Below is a small trained network, with its code and all its weights. Each question gives an input and a target symbol and asks what happens when units are switched off, that is, made to give their printed mean instead of their output.

import numpy as np


def w(rows, s, z=0):
    codes = np.array(rows[::2]) - 128.0
    scale = np.full(codes.shape[1], s)
    scale[-1] = z or s
    return codes * scale


def f(y):
    return y / 2 * (1 + np.tanh(0.7978845608 * (y + 0.044715 * y**3)))


def softmax(a):
    e = np.exp(a - a.max(-1, keepdims=True))
    return e / e.sum(-1, keepdims=True)


def log_softmax(a):
    a = a - a.max(-1, keepdims=True)
    return a - np.log(np.exp(a).sum(-1, keepdims=True))


def net(x, mask):
    ids = ['αβγζμξπστψω'.index(c) for c in x.split()]
    T = len(ids)
    res = E[ids] + P[:T]
    u = 0
    for l in range(2):
        q, k, v = (res @ M[l].T for M in (Q, K, V))
        z = softmax(np.where(np.tri(T) > 0, q @ k.T / 3**0.5, -1e9)) @ v
        res = res + np.where(mask[u], z, O[l][:, -1]) @ O[l][:, :-1]
        u += 1
        y = f(res @ A[l][:, :-1].T + A[l][:, -1])
        res = res + np.where(mask[u : u + 8], y, B[l][:, -1]) @ B[l][:, :-1]
        u += 8
    return log_softmax(res[-1] @ U[:, :-1].T + U[:, -1])


Q, K, V, O, A, B = {}, {}, {}, {}, {}, {}
E = w([
[101,136,140],'α',
[130,179,143],'β',
[168,174,151],'γ',
[151,43,213],'ζ',
[154,156,110],'μ',
[89,92,117],'ξ',
[137,166,136],'π',
[96,95,75],'σ',
[41,86,144],'τ',
[92,139,132],'ψ',
[251,114,79],'ω',
],0.016)
P = w([
[125,105,66],'0',
[254,161,130],'1',
[201,174,127],'2',
[165,175,128],'3',
[150,168,137],'4',
[148,157,112],'5',
[142,188,139],'6',
[132,161,126],'7',
[120,173,127],'8',
[134,182,134],'9',
[118,187,132],'10',
[87,173,136],'11',
],0.007)
Q[0] = w([
[155,97,203],'L0H0',
[166,146,2],'L0H0',
[40,70,173],'L0H0',
],0.0071)
K[0] = w([
[17,106,168],'L0H0',
[1,80,71],'L0H0',
[153,156,138],'L0H0',
],0.0093)
V[0] = w([
[210,195,183],'L0H0',
[2,130,200],'L0H0',
[173,191,246],'L0H0',
],0.0069)
O[0] = w([
[232,62,53,179],'L0H0',
[62,249,254,2],'L0H0',
[211,254,86,125],'L0H0',
],0.0047,0.0028)
A[0] = w([
[75,87,253,251],'L0N0',
[253,170,202,138],'L0N1',
[23,199,203,168],'L0N2',
[156,120,60,127],'L0N3',
[201,190,199,192],'L0N4',
[82,44,90,133],'L0N5',
[227,78,205,68],'L0N6',
[151,86,195,71],'L0N7',
],0.0065,0.0026)
B[0] = w([
[146,72,62,163],'L0N0',
[3,168,92,252],'L0N1',
[8,79,58,139],'L0N2',
[95,176,66,187],'L0N3',
[2,124,108,219],'L0N4',
[235,178,64,160],'L0N5',
[12,81,225,175],'L0N6',
[206,183,233,112],'L0N7',
],0.0041,0.0031)
Q[1] = w([
[155,51,139],'L1H0',
[156,81,112],'L1H0',
[106,122,247],'L1H0',
],0.011)
K[1] = w([
[157,160,122],'L1H0',
[154,70,254],'L1H0',
[139,225,136],'L1H0',
],0.0079)
V[1] = w([
[2,84,151],'L1H0',
[34,208,212],'L1H0',
[84,104,81],'L1H0',
],0.0069)
O[1] = w([
[248,119,111,117],'L1H0',
[175,184,122,2],'L1H0',
[184,70,115,182],'L1H0',
],0.011,0.0042)
A[1] = w([
[104,161,128,144],'L1N0',
[187,31,40,254],'L1N1',
[152,133,162,69],'L1N2',
[151,145,36,138],'L1N3',
[155,73,149,131],'L1N4',
[3,122,117,74],'L1N5',
[109,13,178,62],'L1N6',
[98,169,62,96],'L1N7',
],0.0071,0.0028)
B[1] = w([
[161,97,20,128],'L1N0',
[152,254,201,253],'L1N1',
[90,79,71,115],'L1N2',
[190,211,162,162],'L1N3',
[94,117,188,144],'L1N4',
[100,31,145,175],'L1N5',
[159,119,206,173],'L1N6',
[12,145,142,137],'L1N7',
],0.0041,0.0066)
U = w([
[134,101,51,162],'α',
[24,194,160,135],'β',
[40,117,66,155],'γ',
[66,154,139,1],'ζ',
[69,88,97,162],'μ',
[145,98,236,181],'ξ',
[77,103,74,158],'π',
[164,58,86,208],'σ',
[232,124,108,66],'τ',
[140,105,69,130],'ψ',
[1,23,74,78],'ω',
],0.0069,0.0019)

Each question gives the input, a string of symbols that net reads in full, and the target symbol t.
The units are the heads (3 rows each of Q, K, V and O) and the neurons (one row each of A and B). Each row of codes is followed by its name. A weight is (code - 128) times the scale printed after its matrix; where a second scale follows, it is the last column's (O, A, B and U).
mask holds one flag per unit, layer by layer, with each layer's heads first. A switched-off unit (its flag False) gives its mean, the last column of its rows in O or B, instead of its output. The means were averaged over made-up inputs and are rounded, as every weight is.
A unit's drop is (log p(t) with every unit on - log p(t) with that unit switched off) / (log p(t) with every unit on - log p(t) with every unit switched off).
The circuit of an input: a set's keep is (log p(t) with only the set's units on - log p(t) with every unit switched off) / (log p(t) with every unit on - log p(t) with every unit switched off). Starting from the 12 units with the biggest drops (on a tie, the unit counted first), units are removed one at a time, each time the one whose removal leaves the highest keep (on an exact tie, the one counted first), for as long as the keep stays at least 0.8.
units of the circuit, in order: the units of the circuit, biggest drop first
most important unit: the unit with the biggest drop
top k neurons: the k neurons with the biggest drops, biggest first
drop when u is switched off: that unit's drop, to one decimal
input τ ω ω μ ω ω ξ π ω μ σ, target τ: most important unit : L0H0
input τ τ α τ π γ ω τ τ, target τ: units of the circuit, in order : L1H0, L0H0, L0N2
input τ β β, target τ: units of the circuit, in order : L1H0, L0H0
input ω ξ ψ π σ ω α, target ω: units of the circuit, in order : L1H0, L0H0, L1N5
input τ α ω ω β, target τ: units of the circuit, in order : L0H0, L1H0, L0N2
input ω ω ζ β ω ψ ω π ψ ζ σ γ, target ω: units of the circuit, in order : L1H0, L0H0, L1N1
input ω β ζ β μ τ ψ, target ω: units of the circuit, in order : L1H0, L0H0, L1N5
input ω τ ψ, target ω: top 2 neurons : L0N5, L1N5
input τ τ τ μ β γ ω β ω β α, target τ: units of the circuit, in order : L0H0, L1H0, L0N2
input τ ψ α π τ ω σ, target τ: units of the circuit, in order : L1H0, L0H0, L0N2
input ω ω ξ α, target ω: units of the circuit, in order : L1H0, L0H0
input τ τ ψ, target τ: drop when L0H0 is switched off : 0.6
input τ ω σ ω π, target τ: drop when L0N2 is switched off : 0.3
input τ ψ γ γ, target τ: drop when L0H0 is switched off : 1.3
input ω μ α τ ω ω, target ω: drop when L1H0 is switched off : 0.7
